[[104 105 151 119 127 140 117 117 116 139]
 [150 150 106 138 139 119 137 105 105 151]]
Indices start at 0.
Find the entry in row 0 and column 0.
Answer: 104
The entry in row 1 and column 0 is 150
The entry just right of the smallest entry is 105
The entry in the bottom-right corner -> 151
Find the entry at row 0, column 2.
Answer: 151
